Here is a tiny trained network, its code and every weight. The questions are about switching its units off for an input and a class, where a switched-off unit gives its printed mean instead of its output.

import numpy as np


def w(rows, s, z=0):
    codes = np.array(rows[::2]) - 128.0
    scale = np.full(codes.shape[1], s)
    scale[-1] = z or s
    return codes * scale


def norm(h):
    return h / np.sqrt((h * h).mean(-1, keepdims=True) + 1e-5)


def f(y):
    return y / 2 * (1 + np.tanh(0.7978845608 * (y + 0.044715 * y**3)))


def log_softmax(a):
    a = a - a.max(-1, keepdims=True)
    return a - np.log(np.exp(a).sum(-1, keepdims=True))


def net(x, mask):
    res = np.array(x, float).reshape(1, 2) / 4 @ E
    u = 0
    for l in range(4):
        y = f(norm(res) @ A[l][:, :-1].T + A[l][:, -1])
        res = res + np.where(mask[u : u + 3], y, B[l][:, -1]) @ B[l][:, :-1]
        u += 3
    return log_softmax(norm(res)[-1] @ U[:, :-1].T + U[:, -1])


A, B = {}, {}
E = w([
[211,65,188,76,164,143,247,102,88,94],'x0',
[181,27,151,45,48,81,132,199,94,31],'x1',
],0.0013)
A[0] = w([
[31,148,79,138,93,73,1,163,191,136,6],'L0N1',
[171,100,170,97,166,134,195,104,143,121,71],'L0N2',
[134,112,120,123,115,115,130,139,131,122,138],'L0N3',
],0.0027,0.0016)
B[0] = w([
[209,156,60,191,70,254,145,135,77,133,252],'L0N1',
[171,113,94,144,111,179,94,120,61,136,168],'L0N2',
[147,141,148,109,171,129,126,126,123,123,135],'L0N3',
],0.0038,0.0023)
A[1] = w([
[124,138,143,108,179,108,160,112,153,133,2],'L1N1',
[3,184,138,160,179,109,124,89,243,174,64],'L1N2',
[31,160,99,149,107,72,15,158,202,131,44],'L1N3',
],0.0033,0.00048)
B[1] = w([
[113,116,111,170,29,129,102,120,95,142,101],'L1N1',
[112,68,121,55,111,4,121,77,89,98,247],'L1N2',
[194,115,123,149,123,190,124,116,79,121,151],'L1N3',
],0.0033,0.0014)
A[2] = w([
[114,107,168,60,107,45,76,230,163,72,118],'L2N1',
[58,193,84,178,100,103,2,142,158,141,2],'L2N2',
[103,187,109,173,180,140,142,65,141,183,136],'L2N3',
],0.0035,0.00071)
B[2] = w([
[133,159,93,121,184,150,126,187,220,124,240],'L2N1',
[255,112,69,157,84,233,147,166,53,87,232],'L2N2',
[71,150,155,147,65,125,114,214,211,114,252],'L2N3',
],0.0033,0.0014)
A[3] = w([
[119,150,60,94,166,56,39,108,128,123,42],'L3N1',
[151,59,153,55,4,14,138,173,85,40,67],'L3N2',
[125,184,177,215,184,210,168,103,139,196,2],'L3N3',
],0.0027,0.00089)
B[3] = w([
[193,96,67,61,75,94,131,156,165,6,77],'L3N1',
[32,254,52,236,91,142,20,110,176,185,254],'L3N2',
[152,156,57,152,59,169,41,189,137,72,221],'L3N3',
],0.0027,0.00069)
U = w([
[82,129,109,116,113,4,108,63,127,135,135],'0',
[155,149,85,176,77,195,108,147,116,124,224],'1',
[74,142,189,158,115,113,138,132,173,155,7],'2',
[140,111,140,71,198,82,135,186,208,98,163],'3',
[166,97,158,110,198,140,147,67,51,143,66],'4',
],0.011,0.0015)

Each question gives the input, the list of numbers given to net, and the class t.
The units are the neurons (one row each of A and B). Each row of codes is followed by its name. A weight is (code - 128) times the scale printed after its matrix; where a second scale follows, it is the last column's (A, B and U).
mask holds one flag per neuron, layer by layer. A switched-off neuron (its flag False) gives its mean, the last column of its row in B, instead of its output. The means were averaged over made-up inputs and are rounded, as every weight is.
A unit's drop is (log p(t) with every unit on - log p(t) with that unit switched off) / (log p(t) with every unit on - log p(t) with every unit switched off).
The circuit of an input: a set's keep is (log p(t) with only the set's units on - log p(t) with every unit switched off) / (log p(t) with every unit on - log p(t) with every unit switched off). Starting from all 12 units, units are removed one at a time, each time the one whose removal leaves the highest keep (on an exact tie, the one counted first), for as long as the keep stays at least 0.8.
circuit, biggest first: the units of the circuit, biggest drop first
most important unit: the unit with the biggest drop
k most important neurons: the k neurons with the biggest drops, biggest first
top k neurons in layer l: the k neurons of layer l with the biggest drops, biggest first
drop of u: that unit's drop, to one decimal
input [5,3], class 4: top 2 neurons in layer 2 => L2N3; L2N2
input [3,3], class 3: most important unit => L0N1
input [0,-6], class 0: circuit, biggest first => L1N2; L0N1
input [1,-6], class 0: 2 most important neurons => L1N2; L0N1
input [2,-2], class 2: 4 most important neurons => L0N1; L0N2; L2N3; L1N2
input [8,-8], class 2: 4 most important neurons => L0N1; L2N2; L2N3; L1N3
input [6,6], class 3: circuit, biggest first => L0N1; L2N1
input [1,-5], class 0: 2 most important neurons => L1N2; L0N1
input [6,-7], class 2: 3 most important neurons => L0N1; L2N3; L0N2
input [-1,-4], class 0: 2 most important neurons => L1N2; L0N2
input [3,-1], class 4: 4 most important neurons => L0N2; L2N1; L0N1; L3N2
input [1,-3], class 0: circuit, biggest first => L0N1; L1N2
input [1,-4], class 0: 2 most important neurons => L0N1; L1N2
input [4,2], class 4: most important unit => L2N3
input [8,7], class 3: top 2 neurons in layer 2 => L2N1; L2N2
input [3,-3], class 2: 2 most important neurons => L0N1; L0N2
input [2,2], class 3: 3 most important neurons => L0N1; L2N1; L1N3
input [5,0], class 4: 2 most important neurons => L0N1; L2N3
input [2,3], class 3: 2 most important neurons => L0N1; L2N1
input [4,1], class 4: most important unit => L2N3
input [4,5], class 3: 2 most important neurons => L0N1; L2N1
input [5,-5], class 2: 4 most important neurons => L0N1; L2N2; L2N3; L0N2
input [-2,-8], class 0: 2 most important neurons => L1N2; L0N2
input [5,-8], class 0: drop of L0N1 => 1.0
input [3,-8], class 0: drop of L1N2 => 0.7
input [-2,8], class 3: drop of L2N1 => 1.4
input [2,8], class 3: drop of L2N1 => 2.0
input [3,6], class 3: circuit, biggest first => L0N1
